Below are the code and all the weights of a small trained network. Each question names an input and a target symbol and asks about switching units off, where a switched-off unit gives its printed mean instead of its output.

import numpy as np


def w(rows, s, z=0):
    codes = np.array(rows[::2]) - 128.0
    scale = np.full(codes.shape[1], s)
    scale[-1] = z or s
    return codes * scale


def f(y):
    return np.maximum(y, 0)


def softmax(a):
    e = np.exp(a - a.max(-1, keepdims=True))
    return e / e.sum(-1, keepdims=True)


def log_softmax(a):
    a = a - a.max(-1, keepdims=True)
    return a - np.log(np.exp(a).sum(-1, keepdims=True))


def net(x, mask):
    ids = ['βζημστ'.index(c) for c in x.split()]
    T = len(ids)
    res = E[ids] + P[:T]
    u = 0
    for l in range(2):
        r = res
        for j in range(2):
            rows = slice(4 * j, 4 * j + 4)
            q, k, v = (r @ M[l][rows].T for M in (Q, K, V))
            z = softmax(np.where(np.tri(T) > 0, q @ k.T / 4**0.5, -1e9)) @ v
            o = O[l][rows]
            res = res + np.where(mask[u + j], z, o[:, -1]) @ o[:, :-1]
        u += 2
        y = f(res @ A[l][:, :-1].T + A[l][:, -1])
        res = res + np.where(mask[u : u + 16], y, B[l][:, -1]) @ B[l][:, :-1]
        u += 16
    return log_softmax(res[-1] @ U[:, :-1].T + U[:, -1])


Q, K, V, O, A, B = {}, {}, {}, {}, {}, {}
E = w([
[251,118,113,98,167,160,238],'β',
[78,76,201,135,150,116,121],'ζ',
[120,112,63,152,152,142,166],'η',
[129,210,132,56,93,110,191],'μ',
[84,50,125,81,208,175,163],'σ',
[173,137,74,106,193,214,71],'τ',
],0.022)
P = w([
[142,117,100,57,10,147,111],'0',
[148,107,127,94,48,119,104],'1',
[148,100,142,111,75,123,111],'2',
[140,104,148,120,94,120,118],'3',
[136,108,151,130,113,124,123],'4',
[126,118,150,133,127,116,125],'5',
[120,128,150,133,139,109,129],'6',
[117,138,145,151,152,120,138],'7',
[116,147,143,152,162,114,135],'8',
[107,149,137,159,175,108,145],'9',
[110,170,132,157,182,104,141],'10',
[117,180,128,157,191,111,151],'11',
[112,183,118,164,198,112,167],'12',
[97,199,109,133,205,83,166],'13',
],0.011)
Q[0] = w([
[141,162,150,242,85,79,97],'0.h1',
[211,91,153,171,237,98,127],'0.h1',
[76,235,253,195,57,41,176],'0.h1',
[116,189,64,124,139,220,138],'0.h1',
[201,96,189,92,75,41,53],'0.h2',
[154,158,84,147,124,69,104],'0.h2',
[59,150,178,152,95,34,122],'0.h2',
[210,71,130,122,6,8,48],'0.h2',
],0.0071)
K[0] = w([
[121,112,178,99,28,1,76],'0.h1',
[85,109,106,226,177,23,75],'0.h1',
[72,120,205,85,14,74,76],'0.h1',
[211,220,114,155,226,14,192],'0.h1',
[110,192,200,143,50,213,96],'0.h2',
[114,128,92,99,107,202,124],'0.h2',
[137,66,127,141,30,113,118],'0.h2',
[177,4,12,24,42,96,63],'0.h2',
],0.0062)
V[0] = w([
[112,108,237,111,84,99,111],'0.h1',
[104,170,179,106,137,159,113],'0.h1',
[146,213,176,94,83,174,107],'0.h1',
[100,124,120,217,36,215,117],'0.h1',
[88,140,164,141,218,152,174],'0.h2',
[108,32,144,1,104,171,108],'0.h2',
[46,133,169,75,150,87,108],'0.h2',
[128,173,165,122,155,134,168],'0.h2',
],0.0081)
O[0] = w([
[199,143,100,57,166,145,199,11],'0.h1',
[96,120,234,47,122,124,167,90],'0.h1',
[92,8,210,24,160,104,104,96],'0.h1',
[214,170,114,160,134,160,155,18],'0.h1',
[162,219,86,3,205,114,190,223],'0.h2',
[141,34,118,111,58,98,79,253],'0.h2',
[134,123,211,146,150,217,187,63],'0.h2',
[46,121,164,60,160,119,31,177],'0.h2',
],0.0063,0.0054)
A[0] = w([
[136,116,81,196,127,68,152,41],'0.n1',
[109,102,103,74,139,134,125,128],'0.n2',
[77,91,125,116,170,160,57,14],'0.n3',
[104,118,166,184,164,127,133,252],'0.n4',
[122,183,106,89,38,150,82,103],'0.n5',
[141,142,77,184,110,96,113,101],'0.n6',
[178,89,134,123,172,146,153,216],'0.n7',
[136,79,168,29,157,113,129,180],'0.n8',
[197,103,169,141,81,143,122,7],'0.n9',
[165,163,115,186,96,71,137,145],'0.n10',
[114,158,91,148,16,83,164,84],'0.n11',
[118,110,70,98,188,204,2,126],'0.n12',
[49,122,73,77,93,99,122,100],'0.n13',
[167,112,184,124,187,99,129,196],'0.n14',
[13,64,122,162,147,120,141,164],'0.n15',
[134,196,148,132,78,146,139,53],'0.n16',
],0.0096,0.0021)
B[0] = w([
[111,78,176,123,225,63,188,177],'0.n1',
[98,126,159,182,165,177,102,197],'0.n2',
[166,157,82,49,86,191,109,195],'0.n3',
[108,129,88,98,89,84,139,160],'0.n4',
[240,122,202,148,98,119,162,158],'0.n5',
[66,91,174,75,125,130,178,174],'0.n6',
[175,196,80,53,138,29,171,191],'0.n7',
[75,100,135,137,218,130,255,255],'0.n8',
[108,105,64,169,83,120,105,149],'0.n9',
[64,58,133,58,225,70,210,159],'0.n10',
[224,178,139,213,98,148,194,163],'0.n11',
[237,157,208,151,169,88,140,243],'0.n12',
[230,149,57,225,135,187,153,206],'0.n13',
[64,156,70,153,86,80,246,179],'0.n14',
[128,144,19,137,143,190,138,218],'0.n15',
[225,124,147,190,71,188,96,134],'0.n16',
],0.0054,0.0097)
Q[1] = w([
[128,153,71,149,53,163,245],'1.h1',
[146,162,109,73,172,150,206],'1.h1',
[110,201,99,171,165,44,162],'1.h1',
[158,118,71,190,192,76,215],'1.h1',
[166,159,6,2,88,91,187],'1.h2',
[143,101,65,80,103,36,137],'1.h2',
[131,164,22,140,190,181,156],'1.h2',
[157,145,130,32,134,133,97],'1.h2',
],0.0078)
K[1] = w([
[178,188,109,88,176,210,145],'1.h1',
[86,144,123,152,170,69,91],'1.h1',
[77,198,120,103,110,176,168],'1.h1',
[104,245,154,141,159,138,109],'1.h1',
[108,128,71,147,181,98,123],'1.h2',
[153,103,59,151,166,113,154],'1.h2',
[130,140,131,84,137,96,112],'1.h2',
[150,82,123,162,96,121,94],'1.h2',
],0.011)
V[1] = w([
[143,95,227,133,84,139,133],'1.h1',
[187,127,216,128,125,189,137],'1.h1',
[188,122,137,133,178,128,113],'1.h1',
[99,120,156,137,57,2,117],'1.h1',
[65,67,134,156,149,143,158],'1.h2',
[124,149,117,121,113,63,173],'1.h2',
[178,95,148,165,165,88,107],'1.h2',
[145,116,178,67,128,124,148],'1.h2',
],0.0085)
O[1] = w([
[106,207,118,142,151,127,147,62],'1.h1',
[172,161,139,119,181,150,77,138],'1.h1',
[141,156,165,69,115,43,45,191],'1.h1',
[126,176,78,88,87,130,123,2],'1.h1',
[139,95,132,166,128,179,89,160],'1.h2',
[180,146,88,116,2,113,109,182],'1.h2',
[25,126,89,153,170,129,145,166],'1.h2',
[105,192,136,82,90,145,124,139],'1.h2',
],0.0087,0.013)
A[1] = w([
[85,109,104,60,67,151,95,181],'1.n1',
[17,121,114,80,179,95,138,157],'1.n2',
[157,129,182,107,42,143,100,218],'1.n3',
[222,131,160,200,95,116,106,186],'1.n4',
[89,148,141,188,105,102,177,52],'1.n5',
[140,80,70,128,61,144,135,53],'1.n6',
[81,175,72,2,70,175,117,167],'1.n7',
[86,104,200,172,131,124,14,2],'1.n8',
[199,150,126,43,134,113,94,147],'1.n9',
[7,85,143,129,83,132,20,246],'1.n10',
[55,107,100,136,135,142,79,155],'1.n11',
[169,156,100,73,153,72,153,141],'1.n12',
[89,187,77,130,95,139,192,241],'1.n13',
[79,238,138,121,175,142,120,70],'1.n14',
[59,102,74,124,134,164,163,114],'1.n15',
[90,129,193,82,44,85,180,66],'1.n16',
],0.009,0.004)
B[1] = w([
[66,97,140,101,110,183,93,136],'1.n1',
[204,210,131,112,76,171,103,196],'1.n2',
[97,196,173,73,160,89,127,141],'1.n3',
[135,150,198,197,89,167,91,183],'1.n4',
[158,95,60,30,146,45,130,152],'1.n5',
[130,97,153,63,90,145,87,175],'1.n6',
[92,134,198,127,182,146,90,141],'1.n7',
[108,113,82,146,97,163,193,137],'1.n8',
[79,149,84,129,101,142,87,213],'1.n9',
[131,242,104,254,109,176,196,134],'1.n10',
[146,129,165,151,66,202,110,139],'1.n11',
[71,100,158,166,91,151,94,246],'1.n12',
[60,163,152,90,134,128,103,187],'1.n13',
[145,59,111,97,99,79,149,159],'1.n14',
[135,102,157,145,120,108,140,187],'1.n15',
[168,49,131,139,117,113,103,170],'1.n16',
],0.0085,0.011)
U = w([
[156,103,139,126,85,239,77,157],'β',
[43,53,123,64,254,67,119,197],'ζ',
[168,88,67,60,104,99,117,2],'η',
[16,144,118,134,148,183,199,175],'μ',
[186,72,100,135,167,115,152,48],'σ',
[154,156,155,107,186,126,95,199],'τ',
],0.0067,0.0032)

Each question gives the input, a string of symbols that net reads in full, and the target symbol t.
The units are the heads (4 rows each of Q, K, V and O) and the neurons (one row each of A and B). Each row of codes is followed by its name. A weight is (code - 128) times the scale printed after its matrix; where a second scale follows, it is the last column's (O, A, B and U).
mask holds one flag per unit, layer by layer, with each layer's heads first. A switched-off unit (its flag False) gives its mean, the last column of its rows in O or B, instead of its output. The means were averaged over made-up inputs and are rounded, as every weight is.
A unit's drop is (log p(t) with every unit on - log p(t) with that unit switched off) / (log p(t) with every unit on - log p(t) with every unit switched off).
The circuit of an input: a set's keep is (log p(t) with only the set's units on - log p(t) with every unit switched off) / (log p(t) with every unit on - log p(t) with every unit switched off). Starting from the 12 units with the biggest drops (on a tie, the unit counted first), units are removed one at a time, each time the one whose removal leaves the highest keep (on an exact tie, the one counted first), for as long as the keep stays at least 0.8.
circuit, biggest first: the units of the circuit, biggest drop first
most important unit: the unit with the biggest drop
k most important neurons: the k neurons with the biggest drops, biggest first
top k neurons in layer l: the k neurons of layer l with the biggest drops, biggest first
heads that matter: for each layer, one digit per head in row order, 1 if its drop is at least 0.15 and else 0, layers parted by /
input β ζ β τ ζ μ τ ζ, target τ: circuit, biggest first => [0.h1 1.h1 1.n2 0.n12]
input η η τ η β τ ζ μ β, target μ: most important unit => 0.h2
input η μ η η β η, target η: heads that matter => 11 / 11
input τ β μ β β η τ β β ζ, target β: circuit, biggest first => [1.n2 0.n12]
input η μ η ζ β σ μ, target ζ: heads that matter => 10 / 10
input σ τ β β η β β, target η: circuit, biggest first => [0.h2 1.h1 0.n7]
input σ η σ β β σ η ζ, target β: top 2 neurons in layer 0 => [0.n12 0.n13]
input η σ μ, target σ: heads that matter => 10 / 00
input σ τ η σ μ μ β η β β, target η: circuit, biggest first => [0.h2 0.n7 1.h2]
input ζ μ σ μ μ σ τ μ, target ζ: 2 most important neurons => [1.n4 1.n14]
input ζ σ η ζ η η μ, target β: top 4 neurons in layer 0 => [0.n16 0.n6 0.n5 0.n10]
input τ μ μ β, target μ: 2 most important neurons => [0.n7 0.n15]
input η ζ μ η ζ β σ β β τ ζ, target τ: circuit, biggest first => [0.h1 0.n12 1.n2 1.h1]
input β τ ζ β μ η τ η, target τ: heads that matter => 00 / 10
input η ζ μ, target μ: heads that matter => 10 / 10
input η η σ σ τ μ, target τ: heads that matter => 10 / 10
input η η τ ζ β τ, target ζ: circuit, biggest first => [1.h2 1.n2]
input β η ζ σ β ζ τ τ μ η τ τ τ σ, target τ: circuit, biggest first => [1.n2 0.h2]
input τ η β β σ τ σ ζ, target μ: circuit, biggest first => [1.n10]
input ζ τ η β σ σ β β μ σ η τ η, target τ: most important neuron => [0.n12]
input η τ σ ζ β τ, target ζ: 2 most important neurons => [0.n12 1.n14]
input β β β ζ β, target ζ: 3 most important neurons => [1.n7 1.n13 1.n4]
input τ σ β β σ τ β η ζ β σ, target σ: top 2 neurons in layer 0 => [0.n12 0.n15]
input τ ζ σ σ μ ζ ζ τ τ τ μ μ σ ζ, target σ: heads that matter => 11 / 10
input η β σ ζ ζ, target σ: 2 most important neurons => [0.n15 1.n2]
input η η σ, target β: top 3 neurons in layer 0 => [0.n1 0.n10 0.n6]
input τ β σ η η, target σ: most important unit => 0.h2
input β β η μ ζ, target μ: heads that matter => 01 / 10
input τ β σ τ β β σ β σ η, target σ: top 3 neurons in layer 1 => [1.n12 1.n13 1.n9]
